How the nodes are linked:
state | tu le ra ki ni fe
Gen | Pim Dit Tuz Nop Zud Vem
Tuk | Muv Lis Bez Dul Sig Leb
Vem | Vus Fum Dit Gen Dod Gon
Mis | Vaf Dil Ros Nar Vok Zud
Pov | Zom Pem Leb Gis Lim Ros
Zum | Kur Muv Mik Dav Bez Bil
Pob | Gon Ven Gem Fum Tik Miz
Rim | Geb Vaf Buf Fes Ros Tuz
Las | Nel Fes Nur Lim Zom Geb
Muv | Zum Tuk Dul Mik Kul Gis
Dun | Lis Kes Sig Kul Zum Lim
Ton | Roz Miz Pob Gon Mup Mos
Zas | Tuz Zud Mis Vaf Dut Ber
Vaf | Rim Mis Nar Buf Zub Zas
Vuv | Zek Gon Vem Vus Gem Roz
Tik | Meb Zek Ges Lat Vem Ker
Nop | Zak Tuz Rim Geb Mis Gen
Pem | Pov Nel Pul Leb Nur Zub
Kes | Dun Pab Kur Sig Muv Nur
Zek | Tik Vuv Vus Ges Fum Pir
Dit | Gen Ber Zas Tuz Bep Fum
Mik | Dav Dul Zis Rom Nen Muv
Nar | Buf Ros Pov Zom Nel Mis
Tuz | Nop Zas Vaf Rim Dil Dit
Dil | Mis Dut Zub Ros Geb Bep
Dav | Mos Mik Rom Miz Mus Zum
Geb | Vok Rim Fes Las Nar Nop
Nel | Pem Las Lim Pul Ses Vok
Gur | Bep Pim Zak Dut Tuz Ges
Lis | Tuk Dun Kul Bez Kur Pul
Bep | Zud Gur Dut Dil Nop Lat
Nen | Mus Fol Roz Pir Miz Kul
Ges | Lat Vus Pim Gur Dit Zek
Fes | Las Buf Ses Nur Pov Rim
Nur | Lim Ses Pab Kes Gis Fes
Gis | Bil Leb Tuk Muv Dun Pov
Zak | Dut Nop Geb Vok Vaf Pim
Ber | Dit Dod Zud Zas Gur Gem
Ros | Nar Zub Pem Pov Las Dil
Fol | Nen Mos Ton Roz Rom Sig
Mup | Ven Ker Tik Meb Vuv Zis
Pul | Leb Lim Dun Lis Pab Nel
Dod | Ber Lat Bep Zud Pim Meb
Buf | Fes Nar Zom Ses Pem Vaf
Bil | Pab Gis Muv Zum Lis Zom
Ven | Pob Mup Meb Gem Zek Rom
Ses | Nur Zom Bil Pab Leb Buf
Mus | Zis Nen Pir Ker Ton Bez
Roz | Pir Ton Gon Vuv Ven Fol
Bez | Dul Kul Nen Mus Mos Lis
Zom | Ses Pov Gis Bil Pul Nar
Ker | Mup Pir Zek Tik Gon Mus
Vok | Zub Geb Las Nel Buf Zak
Dul | Mik Bez Mus Zis Fol Tuk
Gon | Vuv Pob Fum Vem Meb Ton
Vus | Ges Vem Gen Pim Ber Vuv
Meb | Gem Tik Lat Dod Vus Mup
Kul | Bez Sig Fol Nen Dav Dun
Zub | Ros Vok Nel Pem Fes Dut
Rom | Miz Zis Mup Ven Pir Mik
Zis | Rom Mus Ker Mup Roz Dul
Mos | Fol Dav Miz Ton Zis Kur
Fum | Vem Gem Ber Dit Lat Pob
Lat | Dod Ges Gur Bep Gen Tik
Pir | Ker Roz Vuv Zek Pob Nen
Sig | Kul Kur Mos Fol Mik Kes
Lim | Pul Nur Kes Dun Bil Las
Pab | Kes Bil Zum Kur Tuk Ses
Dut | Dil Zak Vok Zub Rim Gur
Pim | Gur Gen Nop Zak Zas Vus
Zud | Zas Bep Dil Mis Zak Dod
Miz | Ton Rom Ven Pob Ker Dav
Gem | Fum Meb Dod Ber Ges Ven
Leb | Gis Pul Lis Tuk Kes Pem
Kur | Sig Zum Dav Mos Dul Pab

The rows follow the links: the fewer symbols apart two nodes are, the more alike their rows tend to be.

Each row is also shifted at random along 3 hidden directions that mean nothing.

Rows in random order:
Each row stands for one node.
id 1: 12 -20 17 27 29 -1 -6 23 -30 -9 2 12 -1 27 -10 -6 -18 -27 -4 -35 14 -5 -17 -10 0
id 2: -44 2 -10 5 -11 -25 -19 -4 14 -4 3 -8 8 -1 -22 4 38 13 8 26 -41 -36 39 26 5
id 3: -33 -10 -27 -11 -5 -15 -27 -17 1 19 -16 -35 9 12 -11 27 17 3 4 -14 -18 -9 14 -17 -20
id 4: 7 29 33 8 5 -20 -10 16 -17 -26 6 37 15 15 11 -18 15 -11 -24 9 -5 -11 21 9 28
id 5: 21 9 30 17 2 -28 14 26 -2 -25 6 48 14 -15 14 -33 18 5 -14 41 7 -22 -8 7 7
id 6: -8 42 7 -41 -24 -71 -24 -41 4 30 -6 -7 -9 -33 32 28 40 -2 -28 42 14 -13 50 -50 -15
id 7: -5 -46 -18 23 -1 38 37 20 3 -11 -4 -16 -4 10 -16 -5 -34 5 30 -26 0 16 -39 7 -14
id 8: 36 0 29 3 12 -47 -1 23 -8 1 -3 30 3 2 22 -20 0 -2 -17 19 25 -24 -22 -24 -22
id 9: -7 -12 -43 -29 -17 38 3 -30 23 11 -5 -30 -2 -67 -3 10 2 31 13 9 2 29 -18 5 2
id 10: -6 4 8 3 15 -35 -37 3 3 21 21 11 18 -23 0 -15 31 16 -19 8 -20 -32 1 -4 -13
id 11: -35 14 -11 5 -10 16 -12 -11 24 1 22 -3 10 1 -19 -8 26 21 3 9 -40 -18 24 50 15
id 12: 39 -7 8 7 -6 8 47 33 14 -29 -25 18 -10 82 2 -2 -35 -21 25 12 1 -15 -18 31 1
id 13: 11 -13 18 26 22 35 29 6 -13 -3 40 16 -21 -24 -16 -21 -28 -22 3 -20 21 33 -1 20 26
id 14: 4 37 32 17 3 -6 -2 22 -13 -32 7 38 18 11 15 -31 15 -3 -22 14 -5 -7 13 20 25
id 15: 11 -6 30 19 12 -12 35 -10 -18 21 29 8 -40 -10 3 7 -24 -36 -3 -20 39 26 22 -33 -10
id 16: -25 3 -16 4 -36 7 39 0 11 -33 -17 -9 -1 -20 -13 6 15 10 31 46 -17 -3 28 32 27
id 17: -11 -11 -16 -12 -13 1 17 -24 -4 26 -6 -35 -33 35 -4 46 -26 -28 14 -28 17 21 36 -32 -13
id 18: -2 -40 -11 6 9 1 21 2 14 18 3 -24 -27 20 -26 18 -24 -13 33 -5 8 -11 -8 0 -23
id 19: 2 -20 24 36 17 -21 12 26 -31 -10 11 19 -9 -3 -24 -11 -4 -28 6 0 17 -16 12 -4 16
id 20: -25 -17 -27 -34 -7 -31 -31 -28 5 29 -23 -42 -5 -24 -4 44 16 8 2 6 3 -6 11 -53 -33
id 21: -9 19 6 -3 -5 2 -16 13 9 -1 -22 0 36 72 24 -15 -2 44 -26 -47 -43 -9 -21 -4 -38
id 22: -29 21 -13 -11 -13 7 -14 -39 18 18 35 -4 -6 -58 -9 0 30 19 -5 12 -14 12 38 20 18
id 23: 13 41 -3 -23 -14 21 -14 13 34 -19 -18 12 32 78 21 -21 8 32 -12 0 -51 -19 -18 55 -1
id 24: 14 -17 13 -7 28 -35 -28 -15 -49 36 7 -1 -11 -41 17 22 -19 -34 -26 -29 67 31 -5 -99 -18
id 25: 18 17 0 -7 28 32 -52 -11 -10 4 38 27 9 -51 -14 -24 26 -6 -23 11 3 2 -3 34 54
id 26: 23 -10 14 11 6 21 30 -3 -9 -2 32 17 -30 -30 -5 -8 -25 -26 3 0 38 31 9 3 19
id 27: 10 17 9 -18 35 43 -48 -36 -8 54 46 3 -6 -10 16 -2 -16 -3 -39 -80 15 52 -12 -22 -15
id 28: -3 -28 5 14 -13 -50 38 27 -9 -13 -47 -12 -5 44 9 22 -17 -15 17 9 15 -14 0 -49 -29
id 29: 24 2 23 -3 4 -4 41 -17 -2 23 12 0 -34 39 23 15 -46 -32 -2 -32 37 28 12 -29 -23
id 30: 26 -1 2 -6 0 32 25 -13 -13 -18 13 13 -26 -100 -9 -6 -13 -31 15 44 51 41 -2 11 54
id 31: -8 -45 -6 4 -4 -39 20 -10 -3 37 2 -33 -32 -18 -10 36 -18 -18 28 0 26 -3 7 -46 -36
id 32: 1 -13 -21 -19 -18 -17 0 21 37 0 -45 -26 11 119 -2 15 2 22 18 -11 -53 -60 -19 23 -49
id 33: -9 -24 -19 -16 -11 -39 0 -32 -15 11 2 -30 -38 -70 -31 53 14 -44 24 61 37 -4 50 -23 25
id 34: -13 23 3 -13 -7 -3 -27 -5 6 7 -22 -4 32 40 35 -4 4 29 -35 -38 -25 7 -9 -31 -29
id 35: 3 -32 -16 1 0 23 17 5 12 3 3 -17 -24 31 -28 20 -17 -23 37 3 0 -17 1 38 8
id 36: -24 -11 -35 -25 -5 26 -32 -22 6 20 -11 -40 5 -4 -9 24 5 16 4 -25 -16 8 -6 -12 -13
id 37: -4 -41 -2 16 -11 -37 39 17 -14 -9 -34 -14 -8 21 -1 16 -19 -7 19 1 16 -4 -2 -44 -33
id 38: 3 2 0 2 29 4 -49 1 2 10 39 17 21 -63 -20 -27 37 13 -18 20 -7 -17 -15 32 26
id 39: 14 -30 2 18 34 23 -21 15 -37 -14 11 17 8 -49 -22 -10 -6 -22 -7 0 32 15 -30 -3 36
id 40: -1 -38 -34 -8 8 29 1 -34 -14 16 29 -22 -30 -118 -37 20 -4 -24 32 32 37 27 4 -1 39
id 41: -7 -9 -26 -34 -14 -3 -3 -21 27 30 -21 -38 -4 38 16 27 -13 25 5 -28 -15 3 -17 -26 -54
id 42: -7 35 -16 -23 -5 44 -35 -27 -2 0 -6 -1 24 -58 19 -10 16 31 -26 -8 -3 43 -10 -3 22
id 43: 26 -7 4 -1 -1 7 35 11 -8 -19 -22 6 -18 20 13 11 -31 -28 12 9 28 21 -10 -11 -1
id 44: 40 -13 -8 -6 35 79 -23 -1 -16 6 22 16 3 -57 4 -31 -36 1 -17 -48 36 59 -68 3 25
id 45: -11 -8 -26 -22 -30 -19 19 -17 26 9 -23 -22 -10 -3 10 19 1 31 16 17 -9 -2 1 -15 -37
id 46: 7 33 19 8 13 56 1 -12 -22 2 27 25 9 -43 31 -30 -20 16 -37 -51 22 69 -11 -4 21
id 47: -26 3 -8 -3 -29 -12 32 -6 4 -19 -25 -18 -15 34 -5 28 -2 -13 30 19 -4 -8 39 7 0
id 48: -27 32 -4 -29 -16 -36 -18 -59 8 43 27 -16 -19 -65 17 25 29 9 -21 17 10 12 62 -35 -5
id 49: 21 9 33 0 5 -73 4 8 -12 2 4 37 -5 -49 18 -14 14 -7 -16 43 32 -19 -1 -45 -9
id 50: 13 11 0 -6 32 53 -47 -20 2 39 46 10 5 -8 6 -19 -4 13 -34 -61 2 33 -20 11 4
id 51: 24 -11 -4 4 -4 37 40 24 -7 -27 -29 0 -7 54 8 -2 -45 -13 13 -20 14 20 -33 6 2
id 52: -17 8 -27 3 -30 78 43 -15 23 -14 -8 -20 -1 -8 -1 -12 -21 33 18 -17 -15 50 -8 34 8
id 53: -12 -42 -9 25 -6 -5 33 20 -10 -18 -13 -7 -3 -27 -17 2 -11 -3 30 19 12 -3 -16 -15 -2
id 54: 8 34 34 1 14 -22 -13 5 -17 -3 7 22 9 67 24 -7 -2 -14 -35 -29 -6 -2 17 -12 -2
id 55: -36 2 -10 7 -6 -4 -18 4 17 -12 -2 -13 21 21 -27 0 37 18 9 15 -48 -40 18 45 11
id 56: -3 36 -2 -17 -13 16 -6 -14 34 4 16 3 10 21 8 -7 19 27 -4 10 -38 -11 13 44 2
id 57: -22 4 -9 4 -32 -12 37 3 9 -25 -25 -17 -5 30 -6 17 1 -5 24 26 -18 -11 35 15 2
id 58: -10 -50 -7 13 -5 -39 18 5 -4 7 -6 -19 -23 -41 -22 21 -2 -11 31 30 25 -19 5 -33 -14
id 59: 42 -4 16 2 21 3 -4 31 0 -1 -3 30 14 16 11 -28 -15 0 -12 -7 4 -8 -49 6 -6
id 60: 9 32 37 5 5 -32 19 -9 -12 20 7 21 -5 29 49 -13 -23 9 -40 -52 19 33 2 -64 -37
id 61: -15 3 -19 -14 -33 -3 38 -16 32 17 -20 -30 -11 48 25 13 -23 32 10 -27 -16 16 0 -22 -58
id 62: -1 -23 21 28 21 -31 -4 16 -36 -1 12 18 -9 -17 -17 4 -5 -38 -1 3 29 -9 14 -29 11
id 63: 16 29 24 -12 18 -5 -36 -9 -13 26 20 13 -1 41 20 3 -5 -17 -39 -45 4 8 13 -15 -8
id 64: 11 -18 -3 3 -9 4 33 10 -16 -13 -35 -14 -7 21 8 9 -40 -13 12 -12 23 27 -14 -40 -13
id 65: -38 -11 -16 2 -11 -35 -26 13 6 -14 -20 -18 23 22 -30 11 45 7 17 40 -49 -65 23 32 9
id 66: -13 8 15 4 -2 -51 -22 12 5 -2 -20 3 37 36 21 -8 27 30 -24 1 -33 -43 -1 -21 -33
id 67: -3 36 -1 -31 -18 -12 -16 -37 17 19 11 1 -7 -7 23 10 20 15 -17 16 -5 5 31 -2 -9
id 68: 13 39 -3 -26 -12 23 -24 -3 18 -9 -20 6 26 38 23 -9 11 32 -20 -12 -30 2 -9 19 4
id 69: -13 5 17 9 3 -72 -22 33 10 -3 -17 16 36 45 9 -16 38 27 -13 18 -45 -72 -3 -2 -33
id 70: -17 -2 -9 -11 -24 -18 19 -27 -10 7 -18 -31 -30 10 -5 46 -10 -26 14 7 18 12 47 -31 -3
id 71: -4 -5 13 17 7 -47 -25 41 20 -16 -4 27 40 47 -10 -31 38 32 -5 35 -50 -84 -18 35 -12
id 72: -5 -15 20 24 20 -1 12 -11 -34 11 41 6 -25 -60 -11 2 -18 -28 -9 -16 40 41 20 -32 19
id 73: 24 -14 18 -14 31 -34 -19 -24 -40 66 4 -13 -22 22 33 26 -48 -29 -37 -87 59 44 -18 -125 -73
id 74: 13 35 14 -2 22 51 -31 -11 -19 5 29 19 10 20 16 -18 -11 -11 -38 -55 -2 37 -9 15 29
id 75: -18 1 -5 -10 -28 14 44 -22 28 20 -23 -36 -10 59 27 12 -33 32 6 -43 -15 29 10 -27 -54

Some nodes, each with its row:
Zis id 38
Nen id 71
Tuk id 22
Vem id 24
Dut id 37
Nur id 9
Ges id 1
Gon id 60
Vuv id 5
Pab id 65
Zas id 43
Gis id 36
Mup id 4
Nar id 17
Dit id 13
Dil id 53
Gen id 15
Gur id 29
Vok id 40
Fum id 73
Lim id 41
Miz id 27
Dul id 42
Vus id 39
Ros id 33

Row, symbols taken left to right, then the row they reach:
id 64 ni tu: id 58
id 55 fe le: id 45
id 61 fe ni tu: id 52
id 12 tu ra: id 7
id 54 fe fe fe: id 11
id 30 ni ra: id 31
id 62 ra ra: id 28
id 66 ra fe: id 21
id 8 tu ki: id 19
id 14 le ni ni: id 44
id 10 fe fe fe: id 32
id 3 ki ni: id 68
id 69 ki le: id 25
id 35 ra: id 16
id 20 ra le: id 2
id 51 ra ki: id 70
id 67 le ra: id 34
id 59 tu ki: id 72
id 23 ki ra: id 63
id 26 ki ra: id 18

